Here is a tiny trained network, its code and every weight. The questions are about switching its units off for an input and a class, where a switched-off unit gives its printed mean instead of its output.

import numpy as np


def w(rows, s, z=0):
    codes = np.array(rows[::2]) - 128.0
    scale = np.full(codes.shape[1], s)
    scale[-1] = z or s
    return codes * scale


def norm(h):
    return h / np.sqrt((h * h).mean(-1, keepdims=True) + 1e-5)


def f(y):
    return np.maximum(y, 0)


def log_softmax(a):
    a = a - a.max(-1, keepdims=True)
    return a - np.log(np.exp(a).sum(-1, keepdims=True))


def net(x, mask):
    res = np.array(x, float).reshape(1, 3) / 4 @ E
    u = 0
    for l in range(4):
        y = f(norm(res) @ A[l][:, :-1].T + A[l][:, -1])
        res = res + np.where(mask[u : u + 3], y, B[l][:, -1]) @ B[l][:, :-1]
        u += 3
    return log_softmax(norm(res)[-1] @ U[:, :-1].T + U[:, -1])


A, B = {}, {}
E = w([
[22,8,154,176],'x0',
[161,244,220,75],'x1',
[2,228,25,210],'x2',
],0.0059)
A[0] = w([
[184,240,92,1,45],'0.n1',
[177,110,70,65,4],'0.n2',
[229,128,198,84,145],'0.n3',
],0.0067,0.0028)
B[0] = w([
[170,248,113,158,242],'0.n1',
[58,148,127,185,148],'0.n2',
[152,115,160,134,252],'0.n3',
],0.015,0.0042)
A[1] = w([
[124,161,254,121,137],'1.n1',
[227,199,98,134,4],'1.n2',
[38,251,164,90,124],'1.n3',
],0.0074,0.0039)
B[1] = w([
[63,39,98,182,223],'1.n1',
[255,199,172,177,216],'1.n2',
[73,150,94,118,254],'1.n3',
],0.008,0.0041)
A[2] = w([
[12,155,185,163,252],'2.n1',
[196,176,196,105,198],'2.n2',
[199,148,135,129,216],'2.n3',
],0.011,0.0034)
B[2] = w([
[201,163,134,37,255],'2.n1',
[133,212,43,246,241],'2.n2',
[82,203,223,180,221],'2.n3',
],0.011,0.0065)
A[3] = w([
[198,101,56,102,2],'3.n1',
[229,109,89,139,42],'3.n2',
[255,144,130,184,139],'3.n3',
],0.0089,0.0033)
B[3] = w([
[69,11,66,192,148],'3.n1',
[82,166,153,152,141],'3.n2',
[19,97,183,201,253],'3.n3',
],0.012,0.005)
U = w([
[148,60,215,193,3],'0',
[155,182,43,30,152],'1',
[168,208,130,204,244],'2',
[112,42,6,142,62],'3',
[211,8,164,48,170],'4',
],0.019,0.0032)

Each question gives the input, the list of numbers given to net, and the class t.
The units are the neurons (one row each of A and B). Each row of codes is followed by its name. A weight is (code - 128) times the scale printed after its matrix; where a second scale follows, it is the last column's (A, B and U).
mask holds one flag per neuron, layer by layer. A switched-off neuron (its flag False) gives its mean, the last column of its row in B, instead of its output. The means were averaged over made-up inputs and are rounded, as every weight is.
A unit's drop is (log p(t) with every unit on - log p(t) with that unit switched off) / (log p(t) with every unit on - log p(t) with every unit switched off).
The circuit of an input: a set's keep is (log p(t) with only the set's units on - log p(t) with every unit switched off) / (log p(t) with every unit on - log p(t) with every unit switched off). Starting from all 12 units, units are removed one at a time, each time the one whose removal leaves the highest keep (on an exact tie, the one counted first), for as long as the keep stays at least 0.8.
circuit, biggest first: the units of the circuit, biggest drop first
k most important neurons: the k neurons with the biggest drops, biggest first
k most important neurons of layer l: the k neurons of layer l with the biggest drops, biggest first
drop of u: that unit's drop, to one decimal
input [3,6,-6], class 0: circuit, biggest first => 1.n1, 0.n1
input [-1,0,-6], class 0: circuit, biggest first => 3.n3
input [5,-5,8], class 3: circuit, biggest first => 0.n1, 2.n3
input [-2,-8,6], class 3: circuit, biggest first => 2.n3, 0.n1
input [4,-4,-7], class 4: circuit, biggest first => 0.n1, 2.n2
input [-5,-7,5], class 3: circuit, biggest first => 0.n1, 2.n3, 2.n2
input [1,2,-4], class 0: 3 most important neurons => 0.n1, 1.n1, 1.n2
input [4,-4,5], class 3: circuit, biggest first => 2.n3, 0.n1
input [1,1,-1], class 0: 2 most important neurons of layer 1 => 1.n3, 1.n1
input [-2,-4,7], class 1: 2 most important neurons => 3.n3, 2.n2
input [6,5,-5], class 4: 4 most important neurons => 1.n1, 0.n1, 1.n2, 2.n2
input [7,8,-3], class 4: 3 most important neurons => 1.n1, 2.n2, 1.n2
input [3,-2,2], class 3: 4 most important neurons => 2.n3, 3.n1, 0.n1, 1.n3
input [3,1,-1], class 4: 2 most important neurons => 2.n2, 1.n2
input [5,-3,-6], class 4: most important neuron of layer 0 => 0.n1
input [1,2,-5], class 0: circuit, biggest first => 0.n1, 1.n1
input [6,8,-5], class 0: 2 most important neurons => 0.n3, 1.n1
input [-1,-3,3], class 3: circuit, biggest first => 2.n3, 0.n1, 2.n2
input [6,6,1], class 1: 2 most important neurons => 2.n1, 0.n3
input [-2,-7,-1], class 3: 2 most important neurons => 0.n1, 1.n2
input [6,1,-7], class 4: 2 most important neurons => 0.n1, 1.n2
input [2,-3,2], class 3: 2 most important neurons => 2.n3, 3.n1
input [1,-3,2], class 3: 2 most important neurons => 2.n3, 3.n1
input [7,-8,-8], class 4: 2 most important neurons => 2.n2, 3.n3
input [1,-4,-2], class 3: 4 most important neurons => 0.n1, 1.n2, 2.n3, 0.n3
input [-2,-5,-6], class 0: 2 most important neurons => 0.n1, 1.n2
input [2,-5,7], class 3: most important neuron of layer 1 => 1.n3
input [6,4,8], class 1: drop of 2.n1 => 0.2
input [6,-2,-1], class 4: drop of 0.n1 => 0.2
input [4,7,8], class 1: drop of 2.n1 => 0.1
